[ 63 -32   5 -23   4 -81 -17  47  25  38] -> lokuv
[  5 -25  17   2  -3  19  19  -2 -13 -37] -> mogib
[-32   4 -17 -81 -23  47  25   5  63  54] -> pif
chg mogib: [  5 -25  17   2  -3  19  19  -2 -13 -36] => 10, [-37]
q: [ 63 -32   5 -23   4 -81 -17  47  25] => lokuv
chg mogib: [  5 -25  17   2  -3  20  19  -2 -13 -37] => 6, [19]

[ -6  15 -58  63]  pif
[-35  35 110   5]  nefe
[ 11  68  22 -52]  sop
[ 34   9 -67 -30]  Buzeg
[ -2  30  23 -60]  Bavun
q: [68 22] => sop
q: [ 35 110] => nefe
chg pif: [ -5  15 -58  63] => 1, [-6]
chg sop: [ 11  69  22 -52] => 2, [68]

[111  73  30  12   0  -1  -4  -3  -3   0  -1  -2  -1   2   4   1  -5   0
  -2   2   2] = pif
[111  73  30  12   0  -1  -4  -3  -3   0  -1  -2  -1   2   4   1  -5   0
  -2   2  -1] = Riko
[106 105  63  34   8  -1  -5  -3  -3   2   3  -3   2   0   3   0  -3   2
  -1  -2  -2] = nefe
q: [111  73  30  12   0  -1  -4  -3  -3   0  -1  -2  -1   2   4   1  -5   0
  -2   2   2] => pif
chg nefe: [106 106  63  34   8  -1  -5  -3  -3   2   3  -3   2   0   3   0  -3   2
  -1  -2  -2] => 2, [105]
chg nefe: [106 105  63  34   8  -1  -5  -3  -3   2   3  -3   2   0   3   1  -3   2
  -1  -2  -2] => 16, [0]
chg pif: [112  73  30  12   0  -1  -4  -3  -3   0  -1  -2  -1   2   4   1  -5   0
  -2   2   2] => 1, [111]
chg Riko: [111  73  30  12   0  -2  -4  -3  -3   0  -1  -2  -1   2   4   1  -5   0
  -2   2  -1] => 6, [-1]
chg pif: [111  73  30  12   0  -1  -4  -3  -2   0  -1  -2  -1   2   4   1  -5   0
  -2   2   2] => 9, [-3]

[-42   8 -57 -65 -11 -59 -16 -60 -68 -71 -65 -13 -33 -77 -87 -59 -81   0
   3  18 -59] : pif
[ 28 -39 -15  37 -57  16 -61  37  50  58  34 -18  21  -5  34  56  43 -36
 -36 -46  30] : Bavun
[ -8 -45 -59 -80 -60   6 -66  -1 -27 -17  -3   1 -22 -55 -69  -5 -41 -56
 -54 -52 -10] : liku
[-70  32 -15 -11  24 -74   0 -68 -70 -66 -62 -40 -71 -59 -51 -68 -58  34
  33  26 -65] : zefe
[ 15 -41 -33 -46 -45   1 -48   7   3   1   2  14  27 -16 -22  10 -15 -47
 -43 -35   6] : Dap
[-47  21 -64 -23  -8 -86   2 -77 -62 -74 -88 -37 -36 -85 -74 -62 -74  20
  20  40 -76] : nefe
q: [ -8 -45 -59 -80 -60   6 -66  -1 -27 -17  -3] => liku
q: [ 2 14 27] => Dap
chg Dap: [ 15 -41 -33 -46 -45   1 -48   6   3   1   2  14  27 -16 -22  10 -15 -47
 -43 -35   6] => 8, [7]

[-15  69 -29  17 110  16  34  33] : nefe
[-32  -1 -32 -14  28  16  34   5] : sop
[ 18 -14  28  -1 -32 -31 -32   8] : mogib
[  7  73  -7  37  65 -23  13  36] : pif
[  3  18  25 -23 -31   4 -28 -16] : Bavun
[-22  83 -23  13  74 -17  29  21] : Zela
[  3  18  25 -23 -31 -40 -28 -16] : lokuv
[ 26   8  16  -1 -17 -32 -18   6] : Buzeg
q: [-32 -31 -32   8] => mogib
q: [-14  28  -1 -32] => mogib
chg nefe: [-14  69 -29  17 110  16  34  33] => 1, [-15]
chg lokuv: [  3  18  25 -23 -31 -40 -29 -16] => 7, [-28]
q: [ 69 -29  17 110  16  34] => nefe
q: [-15  69 -29  17 110  16] => nefe
chg Zela: [-22  82 -23  13  74 -17  29  21] => 2, [83]

[ -8  -8 -16 -43 -62 -72 -65 -57 -29  -7  17  28  25  16   7   5   7  25
  29  20   6 -21 -42 -48 -52 -53 -51 -42 -68 -73 -78 -76 -49 -23  22  63
  84 104  99  76  37  10 -11 -19  -8  20  36  57  54  52  50  48  48  60
  66  55  42   8 -21 -34 -39 -33 -17] -> Bavun
[ 23  26  24  14   4  -3   9  13  23  16  -5 -23 -39 -52 -47 -48 -52 -56
 -70 -81 -83 -77 -56 -10  28  65  95 102  92  76  39   4 -12 -18  -1  25
  53  53  51  50  43  49  53  61  71  57  29  -1 -17 -36 -36 -31 -14 -11
  -6 -24 -49 -64 -73 -72 -50 -27  -4] -> Zela
[ 52  65  64  65  40   3 -24 -35 -44 -28 -19 -12  -6 -17 -38 -54 -69 -74
 -68 -33  -7  18  32  30  20   8   9   7  17  14  15   4  -3 -38 -50 -52
 -46 -51 -57 -61 -72 -85 -76 -64 -36  19  59  87 103  95  76  44 -10 -10
 -12  -2  22  83  61  63  52  45  48] -> sop
[ -3  -7   8  32  44  59  54  47  51  59  65  66  55  46  18 -14 -34 -42
 -35 -17  -4 -10 -15 -28 -56 -65 -78 -64 -48 -19   9   8  23  20  16   6
  14  14  19  17   7 -14 -35 -47 -55 -55 -45 -46 -68 -68 -81 -83 -73 -43
   1  46  73 102  99  79  55  20  -7] -> mogib
[-76 -56 -28 -10  23  30  41  18   8   4   7  20  25  16   3 -19 -32 -55
 -49 -50 -55 -52 -65 -74 -89 -76 -53 -29  20  55  97 106 101  81  42  13
 -11 -18  -1  24  34  52  55  54  57  49  59  70  65  58  49  10 -18 -34
 -41 -34 -21 -13  -5 -20 -35 -58 -75] -> zefe
q: [ 59  70  65  58  49  10 -18 -34] => zefe
q: [-52 -65 -74 -89 -76 -53 -29  20  55  97] => zefe

[-80 101  17 -59 -45 -11 100  91] = mogib
[ 29 -31 -94 -86  98 -77  -8  -2] = nefe
[ -67   47   62  -51   12 -105   20   12] = Zela
[ 17 -80 101  51  -5  -2  15 -76] = lokuv
[-80 101  17 -59 -45 -11  45 -87] = pif
q: [-31 -94 -86  98 -77  -8] => nefe
chg lokuv: [ 17 -79 101  51  -5  -2  15 -76] => 2, [-80]
q: [-80 101  17 -59 -45 -11 100  91] => mogib
chg mogib: [-80 100  17 -59 -45 -11 100  91] => 2, [101]
chg mogib: [-80 101  17 -59 -46 -11 100  91] => 5, [-45]
chg pif: [-80 101  18 -59 -45 -11  45 -87] => 3, [17]
chg mogib: [-80 102  17 -59 -45 -11 100  91] => 2, [101]

[  6  40   4 -77  12 -15  -5]  pif
[ -3  -3  26  16 -12 -60  -6]  Riko
[-42 -47 -28  -1 -12 -17   7]  Zela
[-71  -5 -79 -12 -19 -89  -3]  lokuv
[ -5 -23   9  -2  12 -12   0]  zefe
[-23  -5  -9 -27  -3  31   6]  mogib
[39 18 24 36 36 29  6]  liku
chg pif: [  6  40   4 -76  12 -15  -5] => 4, [-77]
chg pif: [  6  39   4 -77  12 -15  -5] => 2, [40]
q: [-23  -5] => mogib
q: [-79 -12 -19 -89  -3] => lokuv
chg Riko: [ -3  -3  26  16 -13 -60  -6] => 5, [-12]

[-24  24  24  -3] -> lokuv
[10 16 16 35] -> liku
[ 69  -1  -1 -42] -> sop
[16 18 47 21] -> Riko
[  3  -3  -3 -95] -> pif
[-26  29  29 -14] -> zefe
[-26  29  29 -30] -> Buzeg
q: [-26  29  29 -14] => zefe
chg zefe: [-26  29  29 -13] => 4, [-14]
chg liku: [10 17 16 35] => 2, [16]
q: [-26  29  29 -30] => Buzeg

[  0 -22 -29   4  -5  10  -8  -4 -29   5 -24 -17   3 -19 -17 -19 -30 -18
  10  -1  -6 -11 -27  -9 -29   6   3 -34  -7] = liku
[ 20 -44 -23 -54  20 -32  59 -43  28 -22 -65 -45 -20  16 -31 -29 -24 -57
 -41 -46  -5 -72 -17 -37  -7 -28   7 -23  -9] = Riko
[-23  -2  25  16  37 -15  13 -13  -9 -26   6   8  -6  26  -5 -11   7  -2
   8 -47  21  50   3 -16  28 -24 -11  11 -27] = Zela
[-61  30  19  29 -72   9 -89  17 -61 -23  55  26 -20 -27  20  14   5  32
   6  25  -6  41   0  -4 -22   1 -29  17 -19] = nefe
[114 -81  26 -85   6 -19  34 -56  10 -42 -48   0 102 -57  50  10 -37 -49
 -62   8 -42  34  -8 -56 -89  91  23 -21  39] = Bavun
[-23  -2  25  16 -48   0   6 -56  10 -42 -19  34  -6  26  -5 -11   7  -2
   8 -47  21  50   3 -16  28 -24 -11  44 -51] = pif
[-17 -14 -18   6  -1 -10  -6 -11 -24  -9 -17 -13 -18  -4 -17 -20 -19 -13
   1 -17  -3 -11 -19 -12  -6 -17 -11 -19 -18] = zefe
[-30 -19 -13  38  56  -7  41  -5 -31  -9 -25 -31 -21  55 -48 -52 -22 -34
  31 -83  47  23 -31  -4  31 -41   4  15 -84] = Dap
chg zefe: [-17 -14 -18   6  -1 -10  -6 -11 -24  -9 -17 -12 -18  -4 -17 -20 -19 -13
   1 -17  -3 -11 -19 -12  -6 -17 -11 -19 -18] => 12, [-13]
chg Bavun: [114 -81  26 -85   6 -19  34 -56  10 -42 -48   0 102 -57  50  10 -37 -48
 -62   8 -42  34  -8 -56 -89  91  23 -21  39] => 18, [-49]
chg liku: [  0 -22 -29   4  -5  10  -8  -4 -29   5 -24 -17   3 -19 -17 -19 -30 -18
  10  -1  -6 -11 -27  -9 -29   6   3 -35  -7] => 28, [-34]
q: [  6 -19  34 -56  10 -42 -48   0] => Bavun
chg liku: [  0 -22 -29   4  -5  10  -7  -4 -29   5 -24 -17   3 -19 -17 -19 -30 -18
  10  -1  -6 -11 -27  -9 -29   6   3 -34  -7] => 7, [-8]
q: [-23  -2  25  16  37 -15  13 -13  -9 -26   6   8  -6  26  -5 -11   7  -2
   8 -47  21  50   3 -16  28 -24 -11  11 -27] => Zela
q: [-72   9 -89] => nefe

[-38  -6 -51 -36 -36  -8 -10  -6 -23 -15 -44 -21 -41 -43 -26 -21  -3  -4
  36 -40 -49 -35 -39  -7   5  -5  -8 -14  -2] -> Buzeg
[-27 -18 -19   8 -16 -13 -14 -15 -19 -17 -25 -13 -24 -12 -11 -21 -18 -20
  12 -10 -29 -27   0 -15 -17   8  20 -21 -25] -> zefe
[-116 -105  -27   -4  -68  -79  -86  -89 -110  -91  -23  -85 -114  -33
  -98 -109  -95  -88    3  -59 -116 -115  -12  -88  -73    5   31  -99
 -108] -> nefe
chg Buzeg: [-38  -6 -51 -36 -36  -8 -10  -6 -23 -15 -44 -21 -41 -43 -26 -21  -3  -4
  36 -40 -49 -35 -39  -7   6  -5  -8 -14  -2] => 25, [5]
chg Buzeg: [-37  -6 -51 -36 -36  -8 -10  -6 -23 -15 -44 -21 -41 -43 -26 -21  -3  -4
  36 -40 -49 -35 -39  -7   5  -5  -8 -14  -2] => 1, [-38]

[-11   9 -27 -36] = sop
[  27   -4  -23 -118] = pif
[-66 -32 -35  10] = liku
[-23  27  -4   6] = Buzeg
chg liku: [-66 -31 -35  10] => 2, [-32]
q: [ 27  -4 -23] => pif
chg sop: [-10   9 -27 -36] => 1, [-11]

[-39 -28 -35  -4  39  -1 -27 -23  60  24  -3  -5 -44 -24 -57  92 -19  28
  -6   7  30  39  49  34   7  29  10  12 -18 -76 -22  -6   9   7   7 -22
 -64 -14  58  -5 -18 -60 -16 -14 -22] = Bavun
[-37  -3   7 -30   7  29   2  11  -2 -10  40 -10  -5 -16 -22  -2  43   6
  -6 -40  25  -9  68  23  58  14  15 -26 -23  16   5   7   5  -1  16  13
 -28 -10 -32  24  11 -49  28  -8 -33] = Riko
[ 10  -9 -10  -5   0   4 -19   0  11  11   3   4  -8   0   5   5   6   3
  24   4  -3   0  11  11   5  -9   3   3   0  10  -2   8  -5  15  -4  -2
 -23 -14  17  -8   2   9   6 -25   1] = Zela
[  2   0   3   4   8  -1  -3  -1   5  -5   3  -1  -5  -5 -16   4  -4   6
  10  -4  -3  -1   1  -1  -6  12   0   7  -3  -1   3   2  -5   5  -1   0
  -9   6  -5   1  -1  -1  -7   2   2] = zefe
[ -4   3   8  -7   4  -4  -1   3  -7   3  -6  16  -1   1  -8   2   4  10
   5  -1   3   8   5  -6  -9   5  10  10   1   1   2  -4   0  -6  -2  -7
  -1  -4   7  14   5 -11  -4   0  -7] = liku
[  0   1   6  -9   7  -5  -8   0  -3  -3  -2  10  -6   0 -12   7  -1   7
   9  -6  -2   4   4  -6  -9  10   0   3   5  -1   5   2   1   1  -1  -7
 -11  -1  -3   3   1  -9  -6   2  -4] = Dap
[-34  -3   7 -24   5  23   3   9  -2 -10  47 -14  -6 -11 -19  -6  45   3
  -9 -31  27 -12  59  27  53  12  16 -26 -27  25   5   4   2   1  11  11
 -45  -7 -29  30  17 -43  27  -4 -32] = lokuv
[-43  -6  11 -25   4  22   1   8  -6 -15  41  -3  -8 -10 -17  -6  40   0
 -11 -42  27 -14  63  26  57  15  11 -29 -26  26  -1  10  10   0  11  14
 -37 -10 -29  27   7  -5  11  -6   9] = nefe
[ -2   2   1   4   3   1  10   2  -8   2   3  13  -1   0 -13  -3   5   2
   8   7   9   9   1  -1   0  -3   9  16  -4   1  -2  -1  -3  -3   2  -2
   2  -1   4  18   2  -5   2  -3   2] = pif
[ -5  -3  -9 -19   1   3 -22   1   5  15  -5   4  -2  16  -3   1  27  15
   3   8  -1  -2   6  12   1 -10  -7   9   0  10   2   5  -5   9  -5   2
 -17  -3   8   3 -22  12   8 -22  -3] = sop
[-43  -6  11 -25   4  22   1   8  -6 -15  41  -3  -8 -10 -17  -6  40   0
 -11 -42  27 -14  63  26  57  15  11 -29 -26  26  -1  10  10   0  11  14
 -37 -10 -29  27   7 -54  22  -5 -27] = mogib
q: [  0 -12   7  -1   7   9  -6  -2] => Dap
q: [ 4 -8  0  5  5  6  3 24  4 -3  0 11] => Zela
chg mogib: [-43  -6  11 -25   4  22   1   8  -6 -15  41  -3  -8 -10 -17  -6  40   0
 -11 -42  27 -14  63  26  58  15  11 -29 -26  26  -1  10  10   0  11  14
 -37 -10 -29  27   7 -54  22  -5 -27] => 25, [57]
chg liku: [ -4   4   8  -7   4  -4  -1   3  -7   3  -6  16  -1   1  -8   2   4  10
   5  -1   3   8   5  -6  -9   5  10  10   1   1   2  -4   0  -6  -2  -7
  -1  -4   7  14   5 -11  -4   0  -7] => 2, [3]

[-16  -5  11  11  -7  -5  19 -13  -8   3  -3   9  22   1  -1  11 -11   8
   3 -10  -7  -1   3   3  -8] : Zela
[ 17   9   9  -3   1   1 -10   3 -14  -8  35  -6  11  -6   6 -42  19  -9
  -8  -2  -5  -6  -7  25 -88] : Buzeg
[ -7  -6  -5  -6  -3  45 -24   5  14   2   9   0  24   1   1  11 -32  -4
  -8   1  14  -1  -3   4  23] : nefe
[ -4   6   3  22  -4 -29 -45  -2  13   3  18   8   6  -7   9 -11   7  -5
  -5 -10  14   6 -12  63 -33] : zefe
[-14   1  -4 -11  15  12  49   3  -5  -3 -36 -20  12  -6   5 -32  18  -4
   8  -1 -10  -9  12  -3 -46] : sop
[ -8   3   0  12   7  34  19 -25   7   9 -33 -15  -4  -2  16  -9  15  -1
  10  -4  22  29  -1 -13  -2] : lokuv
[ 17  -1  -4  -6  -9  44   2 -15   6   8 -15   6   3   5   0   2  18 -12
  42 -10  -7 -21  18  20 -23] : Riko
[-11   2 -13  13  -1  40  20 -19 -12   4 -24 -11   9  15  -2  26 -32  -4
  26  -4  -4  24  -4 -14   6] : Bavun
[ -9   8   1 -17   3  -2  23 -13  -4  -1   2   7 -10  -6   3  40  43   4
 -34  10 -11 -25 -12   4 -45] : liku
[-13  -1  -1 -16   5  32   9   4   6   0 -25  11  -4   9  -6   7 -14  -1
  10  -1  -5  29   5 -12  46] : mogib
chg lokuv: [ -8   3   0  12   7  33  19 -25   7   9 -33 -15  -4  -2  16  -9  15  -1
  10  -4  22  29  -1 -13  -2] => 6, [34]
chg Bavun: [-11   2 -13  13  -1  40  20 -19 -12   4 -24 -11   9  15  -1  26 -32  -4
  26  -4  -4  24  -4 -14   6] => 15, [-2]
chg liku: [ -9   8   1 -18   3  -2  23 -13  -4  -1   2   7 -10  -6   3  40  43   4
 -34  10 -11 -25 -12   4 -45] => 4, [-17]

[  98  -98   57 -113   26 -106] = lokuv
[-113   98   26   57  -98   -8] = nefe
[119 -58  73  29  82  33] = liku
chg liku: [119 -58  74  29  82  33] => 3, [73]
q: [119 -58  73] => liku
q: [  98  -98   57 -113   26] => lokuv
chg liku: [119 -58  73  29  82  34] => 6, [33]

[ 20  18 -11  42] : mogib
[-17 -24  89 -45] : nefe
[ 89 -17 -24 -99] : Buzeg
[   0   29  -14 -101] : lokuv
[-16 -42  88  38] : Dap
q: [ 89 -17 -24] => Buzeg
q: [-17 -24  89] => nefe
q: [  0  29 -14] => lokuv
chg mogib: [ 19  18 -11  42] => 1, [20]

[  18  -39  -47   50   42  -14  -68  -29    1    5   14  -44   17  -55
 -112  -20  -78  -45  -29   33   -8   -9  -74] : zefe
[ 79 -83 -60  27   1 -35 -26 -20 -81 -57 -35  -4  14 -46 -92  67 -51 -14
   4 -40  23 -67   4] : mogib
[  44  -66  -72   34   48  -11  -52  -19  -23  -16  -21  -27   22  -57
 -120   -1  -80  -37  -44   16  -10  -37  -59] : Zela
[ 29 -69 -87 -29  24   9  10   1 -48   0  -1 -41  61 -30 -77  -8 -98 -26
 -81  24  -8 -66 -59] : Bavun
[ 80  -1 -93 -18  21 -21 -28   9  -8 -18 -38 -63  18 -55 -20 -33 -11 -53
 -48  -1 -25   2 -72] : liku
[  39  -79  -90   -2   34   -6  -15  -10  -47  -18  -14  -33   45  -46
 -109    9  -89  -32  -62    8   -7  -52  -53] : Riko
[ 19 -42 -45 -25  50 -20  -2 -37 -18  14  10 -66  70 -17 -92   8 -88 -47
 -55  16  -8 -61 -48] : sop
[ 60 -81 -75 -30 -20  -7 -14  -2 -86 -42 -30 -27  35 -33 -64  43 -70 -26
 -23  -8   6 -50 -17] : lokuv
[  35  -48  -50   54   39  -34  -68  -38  -12   -9   12  -39   26  -67
 -106   -6  -68  -39   -9    0   -3   -4  -35] : nefe
chg Zela: [  44  -66  -72   34   48  -11  -52  -19  -23  -16  -21  -27   22  -57
 -120   -1  -80  -37  -44   16   -9  -37  -59] => 21, [-10]
chg Riko: [  39  -79  -90   -2   34   -6  -15  -10  -47  -18  -14  -33   45  -46
 -109    9  -89  -33  -62    8   -7  -52  -53] => 18, [-32]

[-19  -7  11 120 -31  14 -14  64  43 -23 -19  -7 -17 -10] : nefe
[ 73 -16 -14 -87  61 -36  70 -43 -73  47   2  52   1   8] : liku
[-33  30  56  98  -9   6 -23  14  82 -32   5  -2 -41  24] : mogib
[ 41   6  49  80 -57 -33 -19  31  36 -22  62  54 101 -26] : Zela
[-10   9  38 107 -39 -36 -10  50  91 -10 -15  37 -30  25] : Bavun
[-33 -22  29 -19  18 -57  80  -5  68  10 -26  88   6 -44] : Dap
[ 33  -1  85 111  23  46 -16  64  64   1  91  16  20   2] : zefe
[ 33  -1  85 111  23  46 -16  64  64   1  -7  -1 -50  23] : Buzeg
[-33 -22  29 -19 -33 -57  80  -5  68  10 -26  88   6 -44] : lokuv
q: [-19 -33 -57  80] => lokuv
chg zefe: [ 33  -1  85 111  23  46 -16  64  65   1  91  16  20   2] => 9, [64]
chg lokuv: [-33 -21  29 -19 -33 -57  80  -5  68  10 -26  88   6 -44] => 2, [-22]
chg mogib: [-33  30  56  98  -9   7 -23  14  82 -32   5  -2 -41  24] => 6, [6]
q: [ 9 38] => Bavun
q: [ 33  -1  85 111  23  46 -16  64  64   1  91  16  20   2] => zefe
chg Dap: [-33 -22  29 -19  18 -57  80  -6  68  10 -26  88   6 -44] => 8, [-5]

[ 14 -17  25 -32] : zefe
[ 14 -17  25   9] : Zela
[ 49 -92 -44  50] : pif
[ 14 -17  25 -39] : Buzeg
[ -5   4 -17 -10] : nefe
q: [ 25 -32] => zefe
chg Buzeg: [ 13 -17  25 -39] => 1, [14]
chg zefe: [ 15 -17  25 -32] => 1, [14]
q: [ 49 -92 -44] => pif
chg pif: [ 49 -91 -44  50] => 2, [-92]
q: [ 25 -39] => Buzeg

[-38  -1 -50  31  37 -20 -29] = mogib
[ -3 -69  10 112 101  52 -24] = Dap
[ 39 -88 -43 -43 -58  14 -84] = zefe
chg zefe: [ 39 -88 -43 -44 -58  14 -84] => 4, [-43]
chg Dap: [ -4 -69  10 112 101  52 -24] => 1, [-3]

